Below is a small trained network, with its code and all its weights. Each question gives an input and a class and asks what happens when units are switched off, that is, made to give their printed mean instead of their output.

import numpy as np


def w(rows, s, z=0):
    codes = np.array(rows[::2]) - 128.0
    scale = np.full(codes.shape[1], s)
    scale[-1] = z or s
    return codes * scale


def f(y):
    return y / 2 * (1 + np.tanh(0.7978845608 * (y + 0.044715 * y**3)))


def log_softmax(a):
    a = a - a.max(-1, keepdims=True)
    return a - np.log(np.exp(a).sum(-1, keepdims=True))


def net(x, mask):
    res = np.array(x, float).reshape(1, 5) / 4 @ E
    y = f(res @ A[0][:, :-1].T + A[0][:, -1])
    res = res + np.where(mask, y, B[0][:, -1]) @ B[0][:, :-1]
    return log_softmax(res[-1] @ U[:, :-1].T + U[:, -1])


A, B = {}, {}
E = w([
[137,84,117,55,135,204,128,157,120,14],'x0',
[62,201,159,213,141,141,122,150,162,43],'x1',
[160,161,177,105,106,135,182,2,179,118],'x2',
[113,172,59,71,185,142,91,82,152,142],'x3',
[154,80,161,149,135,121,60,121,225,115],'x4',
],0.0084)
A[0] = w([
[120,185,65,102,181,131,99,98,164,119,119],'N1',
[232,65,87,74,115,120,131,102,86,192,119],'N2',
[90,165,101,112,130,129,254,146,64,137,24],'N3',
[172,101,100,91,122,203,143,148,125,67,57],'N4',
[114,170,50,72,185,155,92,79,170,157,98],'N5',
[128,114,142,78,101,211,128,130,112,52,16],'N6',
[80,188,93,112,111,148,219,145,76,143,61],'N7',
[163,171,160,94,108,152,214,43,186,119,105],'N8',
[71,219,168,178,162,164,106,130,133,77,81],'N9',
[139,90,160,165,43,113,188,147,127,107,110],'N10',
[171,100,178,136,154,100,38,139,213,115,226],'N11',
[82,170,58,104,195,165,87,98,159,155,143],'N12',
[122,181,125,189,99,53,110,102,122,214,216],'N13',
[121,84,199,163,101,140,158,139,130,124,1],'N14',
[153,147,186,110,120,140,187,60,164,113,77],'N15',
],0.0071,0.00073)
B[0] = w([
[163,104,131,164,36,158,196,157,50,156,184],'N1',
[2,121,252,177,141,180,65,66,130,161,253],'N2',
[93,86,56,91,112,66,130,91,191,81,198],'N3',
[134,203,178,94,138,131,100,139,211,156,198],'N4',
[135,87,143,158,33,154,155,166,93,139,213],'N5',
[161,214,186,66,98,111,70,155,204,127,201],'N6',
[95,79,93,66,143,63,122,88,193,64,192],'N7',
[78,134,115,137,215,125,234,213,137,146,231],'N8',
[24,59,183,183,113,204,46,65,135,134,216],'N9',
[184,112,115,168,66,180,202,151,107,153,181],'N10',
[99,67,48,57,153,29,181,105,150,27,208],'N11',
[182,99,122,130,52,160,190,170,118,125,199],'N12',
[173,208,190,59,124,102,96,167,216,111,246],'N13',
[135,133,91,186,49,112,142,104,101,118,160],'N14',
[121,93,125,147,187,125,214,191,86,151,200],'N15',
],0.0065,0.0062)
U = w([
[48,94,203,173,131,172,87,30,126,146,102],'0',
[187,254,175,83,107,88,106,144,199,140,135],'1',
[116,52,45,95,133,23,153,54,164,82,77],'2',
[110,109,114,150,205,118,177,220,103,152,252],'3',
[185,109,124,176,24,156,171,137,91,142,91],'4',
[222,176,81,157,203,143,116,70,75,136,63],'5',
],0.0085,0.0026)

Each question gives the input, the list of numbers given to net, and the class t.
The units are the neurons (one row each of A and B). Each row of codes is followed by its name. A weight is (code - 128) times the scale printed after its matrix; where a second scale follows, it is the last column's (A, B and U).
mask holds one flag per neuron, in row order. A switched-off neuron (its flag False) gives its mean, the last column of its row in B, instead of its output. The means were averaged over made-up inputs and are rounded, as every weight is.
A unit's drop is (log p(t) with every unit on - log p(t) with that unit switched off) / (log p(t) with every unit on - log p(t) with every unit switched off).
The circuit of an input: a set's keep is (log p(t) with only the set's units on - log p(t) with every unit switched off) / (log p(t) with every unit on - log p(t) with every unit switched off). Starting from the 12 units with the biggest drops (on a tie, the unit counted first), units are removed one at a time, each time the one whose removal leaves the highest keep (on an exact tie, the one counted first), for as long as the keep stays at least 0.8.
circuit, biggest first: the units of the circuit, biggest drop first
unit that matters most: the unit with the biggest drop
top k neurons: the k neurons with the biggest drops, biggest first
drop when u is switched off: that unit's drop, to one decimal
input [1,3,7,2,-6], class 3: circuit, biggest first => N8
input [8,-7,-4,-4,3], class 1: circuit, biggest first => N6, N4
input [7,-6,3,1,-6], class 1: top 4 neurons => N6, N4, N9, N11
input [6,0,7,6,-5], class 3: top 3 neurons => N8, N15, N13
input [4,-6,6,3,1], class 0: top 2 neurons => N2, N13
input [-5,6,-4,0,-6], class 0: top 2 neurons => N9, N11
input [-7,3,8,-8,-2], class 3: top 2 neurons => N8, N15
input [-8,2,-1,-8,-7], class 1: top 2 neurons => N13, N11
input [6,0,6,-5,-7], class 2: top 4 neurons => N3, N7, N13, N2
input [7,-6,2,0,5], class 1: top 2 neurons => N6, N4
input [-3,1,7,-3,-1], class 3: circuit, biggest first => N8, N15
input [6,-5,3,-3,6], class 1: top 3 neurons => N6, N4, N9
input [-1,2,5,-4,2], class 3: circuit, biggest first => N8, N15, N2
input [-7,3,3,6,8], class 2: unit that matters most => N11
input [8,4,-7,4,-6], class 1: circuit, biggest first => N6, N4
input [4,-6,8,-3,7], class 3: circuit, biggest first => N8, N15
input [-2,-8,8,2,-3], class 0: top 2 neurons => N2, N11
input [1,3,-7,3,-8], class 2: circuit, biggest first => N7, N3
input [-5,-2,5,-2,-8], class 2: top 2 neurons => N3, N7
input [-7,-3,1,8,-6], class 4: top 2 neurons => N5, N1
input [4,-7,0,-2,7], class 0: circuit, biggest first => N2
input [-4,-4,7,0,4], class 3: drop when N15 is switched off => 0.3
input [1,-8,3,2,4], class 0: drop when N2 is switched off => 1.1
